Below is a small trained network, with its code and all its weights. Each question gives an input and a target symbol and asks what happens when units are switched off, that is, made to give their printed mean instead of their output.

import numpy as np


def w(rows, s, z=0):
    codes = np.array(rows[::2]) - 128.0
    scale = np.full(codes.shape[1], s)
    scale[-1] = z or s
    return codes * scale


def f(y):
    return y / 2 * (1 + np.tanh(0.7978845608 * (y + 0.044715 * y**3)))


def softmax(a):
    e = np.exp(a - a.max(-1, keepdims=True))
    return e / e.sum(-1, keepdims=True)


def log_softmax(a):
    a = a - a.max(-1, keepdims=True)
    return a - np.log(np.exp(a).sum(-1, keepdims=True))


def net(x, mask):
    ids = ['δεθλξπστφψω'.index(c) for c in x.split()]
    T = len(ids)
    res = E[ids] + P[:T]
    r = res
    for j in range(3):
        rows = slice(2 * j, 2 * j + 2)
        q, k, v = (r @ M[0][rows].T for M in (Q, K, V))
        z = softmax(np.where(np.tri(T) > 0, q @ k.T / 2**0.5, -1e9)) @ v
        o = O[0][rows]
        res = res + np.where(mask[j], z, o[:, -1]) @ o[:, :-1]
    y = f(res @ A[0][:, :-1].T + A[0][:, -1])
    res = res + np.where(mask[3:11], y, B[0][:, -1]) @ B[0][:, :-1]
    return log_softmax(res[-1] @ U[:, :-1].T + U[:, -1])


Q, K, V, O, A, B = {}, {}, {}, {}, {}, {}
E = w([
[172,131,142],'δ',
[115,167,157],'ε',
[101,127,143],'θ',
[92,46,126],'λ',
[133,93,143],'ξ',
[62,117,127],'π',
[126,32,105],'σ',
[119,83,131],'τ',
[249,237,21],'φ',
[60,178,150],'ψ',
[187,61,142],'ω',
],0.012)
P = w([
[126,91,103],'0',
[175,108,188],'1',
[160,107,133],'2',
[144,108,82],'3',
[127,91,52],'4',
[101,91,19],'5',
[84,88,1],'6',
],0.0049)
Q[0] = w([
[182,171,101],'h1',
[197,131,111],'h1',
[137,112,73],'h2',
[169,125,155],'h2',
[119,248,186],'h3',
[121,191,203],'h3',
],0.012)
K[0] = w([
[85,77,160],'h1',
[110,74,168],'h1',
[159,165,123],'h2',
[117,111,178],'h2',
[29,123,182],'h3',
[6,136,162],'h3',
],0.011)
V[0] = w([
[136,178,2],'h1',
[72,99,193],'h1',
[36,55,156],'h2',
[187,237,96],'h2',
[151,82,116],'h3',
[125,191,100],'h3',
],0.0081)
O[0] = w([
[195,156,105,232],'h1',
[49,80,198,59],'h1',
[145,119,231,111],'h2',
[86,129,31,78],'h2',
[171,93,115,247],'h3',
[82,253,91,150],'h3',
],0.0073,0.0011)
A[0] = w([
[99,164,58,81],'n1',
[2,45,179,121],'n2',
[100,180,173,254],'n3',
[69,252,143,130],'n4',
[217,207,179,230],'n5',
[62,55,185,143],'n6',
[72,157,183,148],'n7',
[250,139,153,186],'n8',
],0.0088,0.0072)
B[0] = w([
[168,141,254,201],'n1',
[230,218,149,248],'n2',
[2,142,50,229],'n3',
[70,54,215,155],'n4',
[66,79,2,211],'n5',
[212,192,231,254],'n6',
[21,208,182,151],'n7',
[83,28,84,210],'n8',
],0.0078,0.0048)
U = w([
[82,60,10,202],'δ',
[32,94,94,191],'ε',
[111,158,114,161],'θ',
[226,178,156,39],'λ',
[117,91,145,112],'ξ',
[144,254,153,161],'π',
[226,87,142,84],'σ',
[144,106,152,167],'τ',
[164,166,93,1],'φ',
[31,160,138,68],'ψ',
[131,2,125,87],'ω',
],0.0079,0.0044)

Each question gives the input, a string of symbols that net reads in full, and the target symbol t.
The units are the heads (2 rows each of Q, K, V and O) and the neurons (one row each of A and B). Each row of codes is followed by its name. A weight is (code - 128) times the scale printed after its matrix; where a second scale follows, it is the last column's (O, A, B and U).
mask holds one flag per unit, heads first, then neurons. A switched-off unit (its flag False) gives its mean, the last column of its rows in O or B, instead of its output. The means were averaged over made-up inputs and are rounded, as every weight is.
A unit's drop is (log p(t) with every unit on - log p(t) with that unit switched off) / (log p(t) with every unit on - log p(t) with every unit switched off).
The circuit of an input: a set's keep is (log p(t) with only the set's units on - log p(t) with every unit switched off) / (log p(t) with every unit on - log p(t) with every unit switched off). Starting from all 11 units, units are removed one at a time, each time the one whose removal leaves the highest keep (on an exact tie, the one counted first), for as long as the keep stays at least 0.8.
circuit, biggest first: the units of the circuit, biggest drop first
most important unit: the unit with the biggest drop
k most important neurons: the k neurons with the biggest drops, biggest first
heads that matter: for each layer, one digit per head in row order, 1 if its drop is at least 0.15 and else 0, layers parted by /
drop of u: that unit's drop, to one decimal
input σ π σ λ π ψ ω, target ω: heads that matter : 011
input ξ σ σ, target σ: heads that matter : 101
input τ π π ε, target ε: circuit, biggest first : (n3; n2; n6)
input τ π λ, target λ: circuit, biggest first : (h1; n2; n6; h2)
input ψ φ ψ, target ε: 4 most important neurons : (n4; n2; n6; n3)
input σ τ φ π, target δ: most important unit : h1
input ω π π φ π θ, target δ: 2 most important neurons : (n6; n2)
input π τ π ψ, target ψ: circuit, biggest first : (n3; n7; h1; h2)
input ψ ε ξ θ π, target π: circuit, biggest first : (h1; n2; n8; n5)
input σ σ θ λ φ ω, target δ: heads that matter : 001
input ε ε ω, target ω: heads that matter : 001
input φ ξ τ ψ, target δ: circuit, biggest first : (h1; n6; n5)
input λ τ π, target π: 2 most important neurons : (n2; n6)
input λ π φ π ε, target δ: most important unit : n6
input ξ π σ φ λ ψ ω, target δ: 3 most important neurons : (n6; n2; n1)
input θ ω λ, target λ: 3 most important neurons : (n2; n6; n5)
input λ τ φ θ, target δ: drop of h1 : 0.3
input σ φ ψ, target δ: drop of h1 : 0.6
input θ π ω ψ, target ψ: drop of n3 : 0.3
input π π φ, target δ: circuit, biggest first : (n5)
